Below are the code and all the weights of a small trained network. Each question names an input and a target symbol and asks about switching units off, where a switched-off unit gives its printed mean instead of its output.

import numpy as np


def w(rows, s, z=0):
    codes = np.array(rows[::2]) - 128.0
    scale = np.full(codes.shape[1], s)
    scale[-1] = z or s
    return codes * scale


def norm(h):
    return h / np.sqrt((h * h).mean(-1, keepdims=True) + 1e-5)


def f(y):
    return np.maximum(y, 0)


def softmax(a):
    e = np.exp(a - a.max(-1, keepdims=True))
    return e / e.sum(-1, keepdims=True)


def log_softmax(a):
    a = a - a.max(-1, keepdims=True)
    return a - np.log(np.exp(a).sum(-1, keepdims=True))


def net(x, mask):
    ids = ['ΔΛΞΨαζημπσω'.index(c) for c in x.split()]
    T = len(ids)
    res = E[ids] + P[:T]
    u = 0
    for l in range(2):
        q, k, v = (norm(res) @ M[l].T for M in (Q, K, V))
        z = softmax(np.where(np.tri(T) > 0, q @ k.T / 3**0.5, -1e9)) @ v
        res = res + np.where(mask[u], z, O[l][:, -1]) @ O[l][:, :-1]
        u += 1
        y = f(norm(res) @ A[l][:, :-1].T + A[l][:, -1])
        res = res + np.where(mask[u : u + 16], y, B[l][:, -1]) @ B[l][:, :-1]
        u += 16
    return log_softmax(norm(res)[-1] @ U[:, :-1].T + U[:, -1])


Q, K, V, O, A, B = {}, {}, {}, {}, {}, {}
E = w([
[66,193,118,194,136,171,125,129,93,135],'Δ',
[57,163,150,197,120,143,93,88,116,143],'Λ',
[150,139,151,168,107,76,149,77,104,145],'Ξ',
[205,104,155,130,105,135,101,95,80,93],'Ψ',
[184,144,162,98,77,154,111,174,153,59],'α',
[146,84,149,148,106,187,59,94,174,140],'ζ',
[230,112,161,115,113,139,116,103,164,89],'η',
[146,170,120,145,112,72,135,100,61,92],'μ',
[198,128,140,155,135,78,132,109,220,127],'π',
[164,177,1,146,153,190,96,167,100,78],'σ',
[72,141,33,125,93,120,86,150,189,113],'ω',
],0.013)
P = w([
[118,29,194,180,99,130,160,237,73,137],'0',
[131,114,173,195,82,150,162,74,121,49],'1',
[157,149,153,165,10,147,162,91,125,135],'2',
[158,161,168,166,66,116,79,104,115,126],'3',
[133,157,176,146,147,141,146,20,143,52],'4',
[154,177,159,128,133,96,119,62,140,105],'5',
[154,205,173,115,103,108,48,99,119,184],'6',
[160,205,161,78,125,122,116,66,125,149],'7',
[120,206,173,45,189,140,161,45,138,133],'8',
[146,209,188,50,182,114,104,69,113,165],'9',
[166,231,201,1,197,68,56,68,121,196],'10',
],0.0099)
Q[0] = w([
[228,231,147,170,128,138,17,103,109,138],'L0H1',
[152,134,44,160,47,126,128,128,150,120],'L0H1',
[104,63,140,158,102,71,96,254,94,189],'L0H1',
],0.0097)
K[0] = w([
[117,166,83,10,196,107,113,73,156,106],'L0H1',
[65,118,117,127,127,110,101,149,160,115],'L0H1',
[139,66,159,231,134,123,178,107,120,36],'L0H1',
],0.012)
V[0] = w([
[59,143,171,83,106,95,120,113,254,156],'L0H1',
[62,134,29,103,145,188,85,199,142,97],'L0H1',
[27,157,132,131,94,42,147,151,140,128],'L0H1',
],0.0074)
O[0] = w([
[91,85,117,220,92,167,99,110,157,40,192],'L0H1',
[69,110,52,88,2,68,187,128,198,160,245],'L0H1',
[58,117,55,164,156,128,116,154,96,75,183],'L0H1',
],0.0093,0.011)
A[0] = w([
[100,30,155,175,156,180,79,141,133,224,65],'L0N1',
[129,121,89,96,28,104,197,89,171,142,165],'L0N2',
[148,195,176,163,136,150,101,169,171,55,48],'L0N3',
[173,186,153,46,103,124,146,135,115,129,122],'L0N4',
[190,117,161,196,226,129,77,123,209,140,61],'L0N5',
[122,128,95,156,117,177,167,77,185,196,76],'L0N6',
[144,112,128,140,138,116,192,99,59,117,10],'L0N7',
[107,161,118,126,119,195,209,136,121,221,22],'L0N8',
[86,168,88,54,151,100,106,123,122,106,55],'L0N9',
[191,208,166,143,166,183,53,65,76,62,2],'L0N10',
[119,233,92,138,176,170,111,28,134,132,178],'L0N11',
[143,255,95,137,64,121,152,68,52,54,93],'L0N12',
[60,140,69,179,72,88,121,137,208,117,156],'L0N13',
[103,115,107,136,175,93,149,143,22,167,73],'L0N14',
[109,110,203,144,84,124,97,28,161,178,128],'L0N15',
[141,167,143,105,157,153,83,237,163,68,148],'L0N16',
],0.0086,0.0042)
B[0] = w([
[86,166,153,120,59,191,117,108,91,139,130],'L0N1',
[126,147,93,119,179,95,76,100,111,86,224],'L0N2',
[139,72,106,183,110,116,145,123,134,153,135],'L0N3',
[163,159,137,124,118,90,112,149,174,157,144],'L0N4',
[110,144,123,156,114,127,144,8,119,134,135],'L0N5',
[156,144,135,144,136,107,106,166,121,107,148],'L0N6',
[122,100,139,115,155,121,87,160,106,139,129],'L0N7',
[150,172,92,108,140,152,122,149,119,176,134],'L0N8',
[152,150,150,145,94,141,143,134,108,111,142],'L0N9',
[82,40,178,136,164,140,135,110,151,142,139],'L0N10',
[183,88,171,155,58,61,108,113,158,117,150],'L0N11',
[128,83,179,97,115,134,63,118,181,125,173],'L0N12',
[161,88,110,86,130,137,115,135,75,97,253],'L0N13',
[92,189,127,122,169,140,108,120,65,146,130],'L0N14',
[153,130,109,113,51,166,94,151,173,73,146],'L0N15',
[138,73,102,145,98,50,151,132,151,116,134],'L0N16',
],0.011,0.021)
Q[1] = w([
[145,83,114,134,62,106,30,57,116,50],'L1H1',
[75,182,153,152,137,196,170,183,82,162],'L1H1',
[254,53,148,67,1,55,4,17,194,95],'L1H1',
],0.008)
K[1] = w([
[95,126,159,104,136,143,194,176,72,174],'L1H1',
[199,140,93,103,141,89,80,69,185,77],'L1H1',
[95,111,123,135,120,149,252,175,16,161],'L1H1',
],0.012)
V[1] = w([
[134,80,252,239,150,115,115,2,80,140],'L1H1',
[245,121,184,76,171,55,176,151,152,162],'L1H1',
[162,71,141,143,32,120,104,92,203,67],'L1H1',
],0.0093)
O[1] = w([
[195,212,254,144,109,104,203,186,55,38,6],'L1H1',
[187,63,102,5,167,212,210,181,107,94,95],'L1H1',
[233,123,72,129,58,68,80,35,38,166,118],'L1H1',
],0.0092,0.012)
A[1] = w([
[67,107,123,102,212,153,128,157,197,140,117],'L1N1',
[69,155,134,179,135,117,116,139,172,123,104],'L1N2',
[80,143,127,138,139,169,106,148,130,159,92],'L1N3',
[113,132,154,109,135,168,200,165,152,110,149],'L1N4',
[73,102,83,96,152,162,150,134,154,187,2],'L1N5',
[166,153,192,158,110,135,213,141,101,94,131],'L1N6',
[98,180,157,173,142,119,165,131,119,111,89],'L1N7',
[129,137,170,153,134,135,125,137,211,254,130],'L1N8',
[158,82,83,83,108,140,147,95,135,166,125],'L1N9',
[70,120,98,164,124,120,99,92,121,203,75],'L1N10',
[91,143,118,161,89,71,95,112,180,120,118],'L1N11',
[89,145,139,118,160,191,180,160,196,142,78],'L1N12',
[112,155,124,202,110,115,115,88,57,164,68],'L1N13',
[126,163,165,208,89,106,117,94,104,109,151],'L1N14',
[109,106,98,121,185,124,135,132,151,156,53],'L1N15',
[135,96,102,122,101,121,128,128,100,112,144],'L1N16',
],0.017,0.007)
B[1] = w([
[144,70,170,138,31,88,83,149,38,176,197],'L1N1',
[157,110,161,95,193,151,93,123,31,100,155],'L1N2',
[103,152,190,81,121,92,205,80,118,74,137],'L1N3',
[183,110,75,122,146,84,126,119,227,149,152],'L1N4',
[145,239,155,53,114,219,107,92,141,143,181],'L1N5',
[33,93,56,148,130,160,129,33,106,189,174],'L1N6',
[98,148,70,173,134,80,112,161,159,51,144],'L1N7',
[166,160,201,173,136,172,191,98,155,251,156],'L1N8',
[77,157,114,214,108,125,54,167,140,68,226],'L1N9',
[120,69,98,171,109,83,180,113,81,89,228],'L1N10',
[193,124,130,105,231,155,143,113,108,140,250],'L1N11',
[181,133,133,179,80,50,108,134,111,144,149],'L1N12',
[147,127,93,61,130,125,175,145,205,143,160],'L1N13',
[136,139,110,90,106,171,68,195,173,172,187],'L1N14',
[111,174,161,106,117,154,125,122,128,143,162],'L1N15',
[141,136,162,119,173,127,125,161,168,128,198],'L1N16',
],0.012,0.015)
U = w([
[120,68,212,123,167,82,123,143,40,177,77],'Δ',
[114,202,161,169,254,171,101,181,138,118,87],'Λ',
[33,200,123,183,154,103,172,164,217,94,131],'Ξ',
[149,105,118,85,201,180,210,116,185,132,162],'Ψ',
[134,106,84,102,136,96,71,148,105,36,254],'α',
[204,244,98,92,130,93,119,123,186,194,140],'ζ',
[168,124,119,79,170,163,193,93,45,127,68],'η',
[149,61,146,183,104,59,168,236,166,147,39],'μ',
[117,203,145,207,64,85,144,112,50,101,38],'π',
[55,109,132,92,90,210,102,135,169,188,96],'σ',
[112,104,73,230,156,74,125,37,120,156,125],'ω',
],0.0085,0.003)

Each question gives the input, a string of symbols that net reads in full, and the target symbol t.
The units are the heads (3 rows each of Q, K, V and O) and the neurons (one row each of A and B). Each row of codes is followed by its name. A weight is (code - 128) times the scale printed after its matrix; where a second scale follows, it is the last column's (O, A, B and U).
mask holds one flag per unit, layer by layer, with each layer's heads first. A switched-off unit (its flag False) gives its mean, the last column of its rows in O or B, instead of its output. The means were averaged over made-up inputs and are rounded, as every weight is.
A unit's drop is (log p(t) with every unit on - log p(t) with that unit switched off) / (log p(t) with every unit on - log p(t) with every unit switched off).
The circuit of an input: a set's keep is (log p(t) with only the set's units on - log p(t) with every unit switched off) / (log p(t) with every unit on - log p(t) with every unit switched off). Starting from the 12 units with the biggest drops (on a tie, the unit counted first), units are removed one at a time, each time the one whose removal leaves the highest keep (on an exact tie, the one counted first), for as long as the keep stays at least 0.8.
circuit, biggest first: the units of the circuit, biggest drop first
most important unit: the unit with the biggest drop
k most important neurons: the k neurons with the biggest drops, biggest first
k most important neurons of layer l: the k neurons of layer l with the biggest drops, biggest first
input ζ Ψ σ σ μ ω ω σ μ π Λ, target ζ: 2 most important neurons of layer 0 -> L0N1, L0N13
input Δ μ Λ, target Δ: most important unit -> L0H1
input Ψ ω ω μ σ α ω ω ω, target Ψ: 2 most important neurons of layer 1 -> L1N9, L1N4
input ζ α ω ω Ψ ω Ψ Λ, target ζ: circuit, biggest first -> L1H1, L1N14, L1N13
input σ ω α, target σ: circuit, biggest first -> L0H1, L1H1, L1N5, L0N11
input η ω σ ζ μ ζ ω σ, target η: circuit, biggest first -> L1H1, L0H1, L0N2
input π ω ω, target π: circuit, biggest first -> L1H1, L0H1, L0N5, L0N1
input ζ ω μ ω Ψ α ω ω Δ, target ζ: circuit, biggest first -> L1H1, L1N14, L1N13
input ω μ α ω Ξ π Ξ η π, target ω: circuit, biggest first -> L0H1, L1H1, L0N5
input Δ ζ ζ η σ σ, target Δ: circuit, biggest first -> L1H1, L0H1, L1N1, L0N14
input μ Ξ ω ζ ω ω σ ω μ ω ω, target μ: 2 most important neurons of layer 0 -> L0N14, L0N2
input η π α η ω σ, target η: 2 most important neurons of layer 0 -> L0N5, L0N13
input Λ μ ζ σ α Λ ω ω α σ σ, target Λ: 3 most important neurons of layer 0 -> L0N14, L0N13, L0N12
input ζ σ ω ω ω σ α, target ζ: most important neuron of layer 0 -> L0N1
input η ω ω, target η: 3 most important neurons of layer 0 -> L0N2, L0N5, L0N13
input π σ π ω ζ μ, target π: 3 most important neurons -> L0N5, L1N6, L1N11
input ω η η α ω Λ ω ω σ η Ψ, target ζ: 2 most important neurons of layer 1 -> L1N8, L1N6
input ζ Ψ μ, target ζ: 3 most important neurons of layer 0 -> L0N1, L0N12, L0N11
input μ σ π σ σ α, target ζ: 2 most important neurons of layer 1 -> L1N4, L1N10
input σ Ξ α σ η, target σ: most important neuron -> L1N1
input ω α ω α ω ω ω σ π σ, target ω: 3 most important neurons -> L1N10, L1N5, L1N14
input σ ω σ ω ζ σ ζ Λ μ Λ, target σ: 2 most important neurons -> L0N11, L1N5
input ω ζ σ σ Λ σ, target ζ: 2 most important neurons of layer 1 -> L1N8, L1N6
input π ω ζ σ π Δ ω η ω μ Ξ, target π: 2 most important neurons of layer 1 -> L1N6, L1N11
input π α η π ζ ω π, target π: 2 most important neurons of layer 1 -> L1N6, L1N11
input ω σ η Ξ, target ζ: 2 most important neurons of layer 0 -> L0N4, L0N13
input ω Ψ η ζ Λ σ ζ ω ω α, target ω: circuit, biggest first -> L1H1
input σ Ξ Δ, target σ: 2 most important neurons -> L1N1, L1N11
